Below are the code and all the weights of a small trained network. Each question names an input and a class and asks about switching units off, where a switched-off unit gives its printed mean instead of its output.

import numpy as np


def w(rows, s, z=0):
    codes = np.array(rows[::2]) - 128.0
    scale = np.full(codes.shape[1], s)
    scale[-1] = z or s
    return codes * scale


def f(y):
    return np.maximum(y, 0)


def log_softmax(a):
    a = a - a.max(-1, keepdims=True)
    return a - np.log(np.exp(a).sum(-1, keepdims=True))


def net(x, mask):
    res = np.array(x, float).reshape(1, 5) / 4 @ E
    y = f(res @ A[0][:, :-1].T + A[0][:, -1])
    res = res + np.where(mask, y, B[0][:, -1]) @ B[0][:, :-1]
    return log_softmax(res[-1] @ U[:, :-1].T + U[:, -1])


A, B = {}, {}
E = w([
[67,155,191,176,192,191,125,254],'x0',
[36,117,118,91,96,152,6,80],'x1',
[119,42,192,51,223,116,137,78],'x2',
[201,169,116,29,150,208,86,143],'x3',
[90,195,23,127,228,159,162,55],'x4',
],0.0091)
A[0] = w([
[100,114,160,194,118,67,168,108,133],'n0',
[143,84,161,105,63,156,153,143,94],'n1',
[114,170,66,158,197,155,132,83,83],'n2',
[79,113,138,105,111,159,55,109,55],'n3',
[147,80,164,149,108,106,103,144,128],'n4',
[64,107,153,203,114,35,135,115,102],'n5',
[122,91,146,103,82,123,60,162,62],'n6',
[220,149,132,133,153,97,235,162,79],'n7',
[9,118,122,100,72,154,50,103,57],'n8',
[172,103,117,165,157,140,225,132,34],'n9',
[134,108,143,146,58,166,137,142,93],'n10',
[211,155,145,98,149,171,117,127,91],'n11',
[139,210,84,158,38,151,156,153,117],'n12',
[72,116,91,162,154,104,161,108,142],'n13',
[147,92,168,125,98,125,91,143,84],'n14',
[169,100,119,98,69,111,157,57,64],'n15',
[162,134,205,136,92,108,112,153,75],'n16',
[136,101,129,96,119,143,139,90,79],'n17',
[108,154,167,164,161,190,110,189,67],'n18',
[150,89,171,119,102,128,109,149,51],'n19',
[127,103,137,118,105,102,111,156,58],'n20',
[61,139,180,146,169,182,138,206,66],'n21',
[153,151,118,65,128,166,75,144,86],'n22',
[129,218,97,197,64,130,97,142,89],'n23',
[146,129,157,130,76,116,118,158,67],'n24',
[181,135,102,125,76,96,130,51,101],'n25',
[187,104,154,122,119,108,179,179,94],'n26',
[209,170,121,77,119,195,120,146,123],'n27',
[118,18,232,78,252,136,157,71,62],'n28',
[207,86,96,137,118,113,87,74,3],'n29',
[120,88,131,112,151,90,132,106,71],'n30',
[77,166,67,139,195,163,161,89,65],'n31',
[168,138,104,103,99,64,116,100,85],'n32',
],0.012,0.0051)
B[0] = w([
[96,109,215,54,48,141,189,167,195],'n0',
[139,193,118,89,154,80,80,82,167],'n1',
[188,213,165,66,144,85,86,63,211],'n2',
[70,114,44,124,134,187,202,89,179],'n3',
[130,168,163,70,166,152,113,88,174],'n4',
[135,111,182,71,57,124,202,172,207],'n5',
[139,188,123,98,160,159,99,99,175],'n6',
[29,146,31,130,167,214,136,104,211],'n7',
[55,130,10,177,112,237,236,116,211],'n8',
[81,150,59,115,132,208,165,136,181],'n9',
[174,142,144,121,155,107,112,88,166],'n10',
[94,94,193,104,23,119,231,157,180],'n11',
[215,44,164,227,139,186,100,99,213],'n12',
[126,149,217,85,47,135,165,132,181],'n13',
[162,198,137,97,162,141,105,95,167],'n14',
[97,143,80,184,139,59,87,173,185],'n15',
[143,202,128,82,177,117,100,98,179],'n16',
[133,119,136,147,160,133,130,167,154],'n17',
[116,111,95,147,151,34,55,201,203],'n18',
[197,194,152,91,141,114,86,99,161],'n19',
[162,171,126,97,133,141,149,126,149],'n20',
[89,130,65,157,165,4,56,219,220],'n21',
[112,109,219,127,57,115,254,192,184],'n22',
[222,60,180,175,189,153,142,111,210],'n23',
[171,168,132,115,126,124,115,82,166],'n24',
[99,118,93,152,129,48,31,216,194],'n25',
[60,183,62,149,137,211,155,70,181],'n26',
[87,93,217,80,32,115,206,143,202],'n27',
[234,39,148,183,179,164,103,129,254],'n28',
[133,131,119,141,158,69,123,181,166],'n29',
[138,125,151,174,155,140,149,148,158],'n30',
[194,242,152,67,127,99,55,80,216],'n31',
[84,118,92,154,172,67,99,170,171],'n32',
],0.0077,0.015)
U = w([
[155,248,152,70,128,104,114,56,94],'0',
[76,134,93,160,130,16,106,215,99],'1',
[51,157,63,130,117,211,175,93,142],'2',
[212,47,174,181,141,159,134,102,125],'3',
[86,129,218,73,33,109,192,162,116],'4',
[89,130,162,106,99,118,117,103,254],'5',
],0.011,0.01)

Each question gives the input, the list of numbers given to net, and the class t.
The units are the neurons (one row each of A and B). Each row of codes is followed by its name. A weight is (code - 128) times the scale printed after its matrix; where a second scale follows, it is the last column's (A, B and U).
mask holds one flag per neuron, in row order. A switched-off neuron (its flag False) gives its mean, the last column of its row in B, instead of its output. The means were averaged over made-up inputs and are rounded, as every weight is.
A unit's drop is (log p(t) with every unit on - log p(t) with that unit switched off) / (log p(t) with every unit on - log p(t) with every unit switched off).
The circuit of an input: a set's keep is (log p(t) with only the set's units on - log p(t) with every unit switched off) / (log p(t) with every unit on - log p(t) with every unit switched off). Starting from the 12 units with the biggest drops (on a tie, the unit counted first), units are removed one at a time, each time the one whose removal leaves the highest keep (on an exact tie, the one counted first), for as long as the keep stays at least 0.8.
units of the circuit, in order: the units of the circuit, biggest drop first
unit that matters most: the unit with the biggest drop
top k neurons: the k neurons with the biggest drops, biggest first
drop of u: that unit's drop, to one decimal
input [-5,-4,-3,5,-6], class 0: unit that matters most -> n21
input [-6,3,5,-2,5], class 1: top 2 neurons -> n25; n15
input [-3,-7,-8,-8,0], class 3: top 4 neurons -> n12; n23; n8; n27
input [6,6,7,1,-6], class 3: top 2 neurons -> n28; n31
input [3,0,-5,-3,-5], class 0: top 2 neurons -> n28; n16
input [5,6,5,-8,-3], class 4: top 3 neurons -> n5; n0; n7
input [-1,-7,-3,-7,1], class 2: top 4 neurons -> n7; n9; n26; n27
input [4,-1,7,-6,3], class 3: top 2 neurons -> n28; n27
input [3,-3,1,-4,-4], class 0: top 2 neurons -> n27; n22
input [-7,7,-5,-8,7], class 4: top 3 neurons -> n13; n5; n0
input [-7,1,-7,3,3], class 1: top 2 neurons -> n25; n28
input [-2,-7,4,-5,4], class 2: top 2 neurons -> n7; n9
input [0,-5,1,5,-4], class 2: top 2 neurons -> n7; n26
input [7,-1,2,-6,-6], class 1: top 4 neurons -> n21; n18; n31; n2
input [-2,5,-1,2,-3], class 2: units of the circuit, in order -> n8
input [8,-6,-5,6,4], class 1: top 2 neurons -> n21; n18
input [4,6,-3,-2,-2], class 2: drop of n8 -> 0.9
input [7,6,6,-8,1], class 4: drop of n0 -> 3.1
input [7,1,-1,4,-4], class 1: drop of n21 -> 0.3
input [-6,6,-7,-5,-1], class 3: units of the circuit, in order -> n23
input [-5,-3,1,-2,-4], class 1: drop of n15 -> 0.3
